Below are the code and all the weights of a small trained network. Each question names an input and a target symbol and asks about switching units off, where a switched-off unit gives its printed mean instead of its output.

import numpy as np


def w(rows, s, z=0):
    codes = np.array(rows[::2]) - 128.0
    scale = np.full(codes.shape[1], s)
    scale[-1] = z or s
    return codes * scale


def norm(h):
    return h / np.sqrt((h * h).mean(-1, keepdims=True) + 1e-5)


def f(y):
    return np.maximum(y, 0)


def softmax(a):
    e = np.exp(a - a.max(-1, keepdims=True))
    return e / e.sum(-1, keepdims=True)


def log_softmax(a):
    a = a - a.max(-1, keepdims=True)
    return a - np.log(np.exp(a).sum(-1, keepdims=True))


def net(x, mask):
    ids = ['ΓΛβζηψω'.index(c) for c in x.split()]
    T = len(ids)
    res = E[ids] + P[:T]
    u = 0
    for l in range(2):
        r = norm(res)
        for j in range(2):
            rows = slice(2 * j, 2 * j + 2)
            q, k, v = (r @ M[l][rows].T for M in (Q, K, V))
            z = softmax(np.where(np.tri(T) > 0, q @ k.T / 2**0.5, -1e9)) @ v
            o = O[l][rows]
            res = res + np.where(mask[u + j], z, o[:, -1]) @ o[:, :-1]
        u += 2
        y = f(norm(res) @ A[l][:, :-1].T + A[l][:, -1])
        res = res + np.where(mask[u : u + 8], y, B[l][:, -1]) @ B[l][:, :-1]
        u += 8
    return log_softmax(norm(res)[-1] @ U[:, :-1].T + U[:, -1])


Q, K, V, O, A, B = {}, {}, {}, {}, {}, {}
E = w([
[93,169,136],'Γ',
[206,195,72],'Λ',
[144,80,108],'β',
[158,74,105],'ζ',
[148,69,96],'η',
[21,203,78],'ψ',
[10,211,89],'ω',
],0.014)
P = w([
[60,62,227],'0',
[164,192,2],'1',
[121,166,91],'2',
[167,49,196],'3',
[66,198,61],'4',
[11,108,171],'5',
[173,61,202],'6',
[99,220,52],'7',
[41,135,206],'8',
[174,58,201],'9',
[111,211,10],'10',
[105,153,130],'11',
],0.0077)
Q[0] = w([
[182,142,66],'0.h0',
[151,170,138],'0.h0',
[55,138,123],'0.h1',
[81,2,67],'0.h1',
],0.01)
K[0] = w([
[176,160,108],'0.h0',
[60,58,156],'0.h0',
[125,212,213],'0.h1',
[254,103,84],'0.h1',
],0.0078)
V[0] = w([
[109,206,166],'0.h0',
[86,44,249],'0.h0',
[254,110,153],'0.h1',
[74,55,123],'0.h1',
],0.0053)
O[0] = w([
[179,96,84,162],'0.h0',
[134,25,178,107],'0.h0',
[27,131,2,4],'0.h1',
[118,46,199,154],'0.h1',
],0.0049,0.0035)
A[0] = w([
[181,66,135,124],'0.n0',
[162,148,216,183],'0.n1',
[145,152,113,53],'0.n2',
[141,163,140,193],'0.n3',
[117,183,130,98],'0.n4',
[130,254,165,106],'0.n5',
[54,104,113,156],'0.n6',
[141,70,146,254],'0.n7',
],0.0094,0.0042)
B[0] = w([
[154,93,74,164],'0.n0',
[164,175,86,202],'0.n1',
[38,47,134,131],'0.n2',
[253,96,70,194],'0.n3',
[60,25,156,181],'0.n4',
[130,111,104,254],'0.n5',
[110,119,176,201],'0.n6',
[171,183,47,204],'0.n7',
],0.0065,0.0056)
Q[1] = w([
[168,42,225],'1.h0',
[96,104,189],'1.h0',
[182,5,255],'1.h1',
[14,92,112],'1.h1',
],0.0097)
K[1] = w([
[148,108,7],'1.h0',
[113,121,104],'1.h0',
[129,189,50],'1.h1',
[53,95,120],'1.h1',
],0.018)
V[1] = w([
[83,131,158],'1.h0',
[225,151,156],'1.h0',
[82,247,141],'1.h1',
[85,65,61],'1.h1',
],0.016)
O[1] = w([
[45,108,171,251],'1.h0',
[182,97,255,30],'1.h0',
[138,218,143,107],'1.h1',
[173,116,4,105],'1.h1',
],0.01,0.0033)
A[1] = w([
[134,119,151,34],'1.n0',
[168,85,62,93],'1.n1',
[165,204,203,96],'1.n2',
[128,96,76,207],'1.n3',
[128,198,142,140],'1.n4',
[179,5,147,158],'1.n5',
[150,47,135,198],'1.n6',
[101,151,160,255],'1.n7',
],0.011,0.0032)
B[1] = w([
[115,108,138,133],'1.n0',
[63,41,231,229],'1.n1',
[102,98,171,243],'1.n2',
[47,193,225,251],'1.n3',
[41,51,127,219],'1.n4',
[85,156,2,216],'1.n5',
[32,166,94,201],'1.n6',
[44,126,161,252],'1.n7',
],0.0073,0.0044)
U = w([
[111,105,206,235],'Γ',
[230,230,79,255],'Λ',
[94,41,86,46],'β',
[120,61,81,88],'ζ',
[103,39,72,96],'η',
[91,255,82,101],'ψ',
[91,225,97,43],'ω',
],0.0086,0.0042)

Each question gives the input, a string of symbols that net reads in full, and the target symbol t.
The units are the heads (2 rows each of Q, K, V and O) and the neurons (one row each of A and B). Each row of codes is followed by its name. A weight is (code - 128) times the scale printed after its matrix; where a second scale follows, it is the last column's (O, A, B and U).
mask holds one flag per unit, layer by layer, with each layer's heads first. A switched-off unit (its flag False) gives its mean, the last column of its rows in O or B, instead of its output. The means were averaged over made-up inputs and are rounded, as every weight is.
A unit's drop is (log p(t) with every unit on - log p(t) with that unit switched off) / (log p(t) with every unit on - log p(t) with every unit switched off).
The circuit of an input: a set's keep is (log p(t) with only the set's units on - log p(t) with every unit switched off) / (log p(t) with every unit on - log p(t) with every unit switched off). Starting from the 12 units with the biggest drops (on a tie, the unit counted first), units are removed one at a time, each time the one whose removal leaves the highest keep (on an exact tie, the one counted first), for as long as the keep stays at least 0.8.
circuit, biggest first: the units of the circuit, biggest drop first
unit that matters most: the unit with the biggest drop
top k neurons: the k neurons with the biggest drops, biggest first
k most important neurons of layer l: the k neurons of layer l with the biggest drops, biggest first
which heads matter: for each layer, one digit per head in row order, 1 if its drop is at least 0.15 and else 0, layers parted by /
drop when u is switched off: that unit's drop, to one decimal
input Λ ζ Γ, target Λ: circuit, biggest first	1.h1, 1.h0, 0.n3, 0.h1
input β ω Γ, target η: circuit, biggest first	1.h1
input ψ Γ ζ, target ψ: circuit, biggest first	0.h1, 1.h1, 0.h0
input Γ Γ ζ ψ β Γ Λ, target Λ: which heads matter	00 / 00
input ψ Γ Γ Λ η, target ψ: which heads matter	00 / 01
input ψ β ψ ψ ζ, target ψ: circuit, biggest first	1.h1, 0.h1
input Γ Γ Γ ω Γ η Γ β, target Γ: top 2 neurons	0.n4, 0.n7
input η η Λ, target η: which heads matter	00 / 01
input Γ Γ ω Γ Λ ζ ζ ω, target Γ: 2 most important neurons of layer 0	0.n7, 0.n1
input Γ ω ω η Γ ψ Λ Γ β Γ η, target Γ: which heads matter	00 / 11
input β ψ Γ Γ ψ η ψ Γ Γ ω ψ Λ, target Γ: top 3 neurons	0.n1, 0.n3, 1.n5
input Λ Γ Γ, target Λ: which heads matter	01 / 11
input ψ β β, target ψ: which heads matter	01 / 01
input Γ Γ ψ ω Λ, target Γ: unit that matters most	1.h1
input ψ η ψ ω ψ β ψ ψ ψ Γ Λ η, target ψ: which heads matter	01 / 01
input ψ ζ ζ η β, target ψ: which heads matter	00 / 01
input Γ ψ Λ ω ψ Γ ψ Γ η ω ψ, target Γ: 2 most important neurons of layer 0	0.n1, 0.n3
input Γ Γ ζ, target Γ: drop when 0.n4 is switched off	0.3
input Γ β η, target Γ: drop when 0.n1 is switched off	0.2
input Γ Γ β η Γ, target Γ: drop when 1.n1 is switched off	0.0
input Γ ζ ζ η Γ β η ω ζ ζ ψ, target Γ: unit that matters most	1.h0
